Below is a small trained network, with its code and all its weights. Each question gives an input and a class and asks what happens when units are switched off, that is, made to give their printed mean instead of their output.

import numpy as np


def w(rows, s, z=0):
    codes = np.array(rows[::2]) - 128.0
    scale = np.full(codes.shape[1], s)
    scale[-1] = z or s
    return codes * scale


def f(y):
    return y / 2 * (1 + np.tanh(0.7978845608 * (y + 0.044715 * y**3)))


def log_softmax(a):
    a = a - a.max(-1, keepdims=True)
    return a - np.log(np.exp(a).sum(-1, keepdims=True))


def net(x, mask):
    res = np.array(x, float).reshape(1, 4) / 4 @ E
    y = f(res @ A[0][:, :-1].T + A[0][:, -1])
    res = res + np.where(mask, y, B[0][:, -1]) @ B[0][:, :-1]
    return log_softmax(res[-1] @ U[:, :-1].T + U[:, -1])


A, B = {}, {}
E = w([
[112,218,228],'x0',
[187,115,178],'x1',
[137,165,75],'x2',
[191,247,121],'x3',
],0.012)
A[0] = w([
[168,163,106,171],'N1',
[136,165,182,97],'N2',
[121,136,170,171],'N3',
[113,153,128,76],'N4',
[140,112,155,217],'N5',
[106,214,95,96],'N6',
[90,136,174,214],'N7',
[71,150,172,210],'N8',
[127,181,156,236],'N9',
[136,171,99,104],'N10',
[114,95,70,254],'N11',
[135,171,96,115],'N12',
[124,85,92,178],'N13',
[111,177,146,233],'N14',
[93,86,138,212],'N15',
[156,161,162,140],'N16',
[177,213,105,128],'N17',
[128,145,159,142],'N18',
[77,64,163,230],'N19',
[168,100,146,125],'N20',
[18,117,99,215],'N21',
[97,151,169,144],'N22',
[146,108,138,168],'N23',
[250,85,162,149],'N24',
[160,112,151,72],'N25',
[123,201,119,184],'N26',
[160,130,100,76],'N27',
],0.022,0.0052)
B[0] = w([
[64,160,92,195],'N1',
[131,95,130,195],'N2',
[117,76,118,171],'N3',
[79,167,126,143],'N4',
[201,102,121,162],'N5',
[102,200,124,225],'N6',
[113,64,96,187],'N7',
[147,111,28,199],'N8',
[122,97,80,217],'N9',
[77,154,165,180],'N10',
[126,89,84,243],'N11',
[41,131,153,183],'N12',
[134,76,126,218],'N13',
[88,125,67,206],'N14',
[192,156,63,212],'N15',
[122,87,102,188],'N16',
[57,170,131,252],'N17',
[94,48,109,163],'N18',
[179,140,110,251],'N19',
[214,180,169,155],'N20',
[253,79,46,241],'N21',
[105,69,131,180],'N22',
[179,195,93,150],'N23',
[207,203,81,207],'N24',
[205,141,188,140],'N25',
[89,179,50,225],'N26',
[27,130,222,152],'N27',
],0.0077,0.016)
U = w([
[167,118,154,89],'0',
[81,219,129,71],'1',
[117,94,248,16],'2',
[124,104,246,1],'3',
[194,211,135,50],'4',
[87,97,136,201],'5',
[196,138,83,202],'6',
[124,109,189,39],'7',
],0.012,0.0047)

Each question gives the input, the list of numbers given to net, and the class t.
The units are the neurons (one row each of A and B). Each row of codes is followed by its name. A weight is (code - 128) times the scale printed after its matrix; where a second scale follows, it is the last column's (A, B and U).
mask holds one flag per neuron, in row order. A switched-off neuron (its flag False) gives its mean, the last column of its row in B, instead of its output. The means were averaged over made-up inputs and are rounded, as every weight is.
A unit's drop is (log p(t) with every unit on - log p(t) with that unit switched off) / (log p(t) with every unit on - log p(t) with every unit switched off).
The circuit of an input: a set's keep is (log p(t) with only the set's units on - log p(t) with every unit switched off) / (log p(t) with every unit on - log p(t) with every unit switched off). Starting from the 12 units with the biggest drops (on a tie, the unit counted first), units are removed one at a time, each time the one whose removal leaves the highest keep (on an exact tie, the one counted first), for as long as the keep stays at least 0.8.
units of the circuit, in order: the units of the circuit, biggest drop first
most important unit: the unit with the biggest drop
top k neurons: the k neurons with the biggest drops, biggest first
drop of u: that unit's drop, to one decimal
input [4,-8,-7,5], class 5: units of the circuit, in order -> (N22; N24)
input [-1,4,-2,4], class 4: most important unit -> N24
input [1,8,-3,5], class 4: top 2 neurons -> (N24; N21)
input [-8,2,-5,7], class 1: units of the circuit, in order -> (N21; N27)
input [1,-3,-4,2], class 5: top 2 neurons -> (N24; N21)
input [2,8,5,2], class 4: top 2 neurons -> (N24; N25)
input [6,6,7,-4], class 5: top 2 neurons -> (N21; N15)
input [5,0,2,-2], class 5: top 4 neurons -> (N24; N21; N15; N19)
input [8,5,-2,0], class 5: top 2 neurons -> (N21; N15)
input [-6,-1,8,-1], class 5: drop of N24 -> 0.3
input [-5,-2,6,0], class 5: drop of N24 -> 0.3
input [-8,0,6,4], class 5: drop of N22 -> -0.1
input [-4,-8,2,6], class 1: drop of N11 -> 0.0
input [-8,4,-6,8], class 4: most important unit -> N24
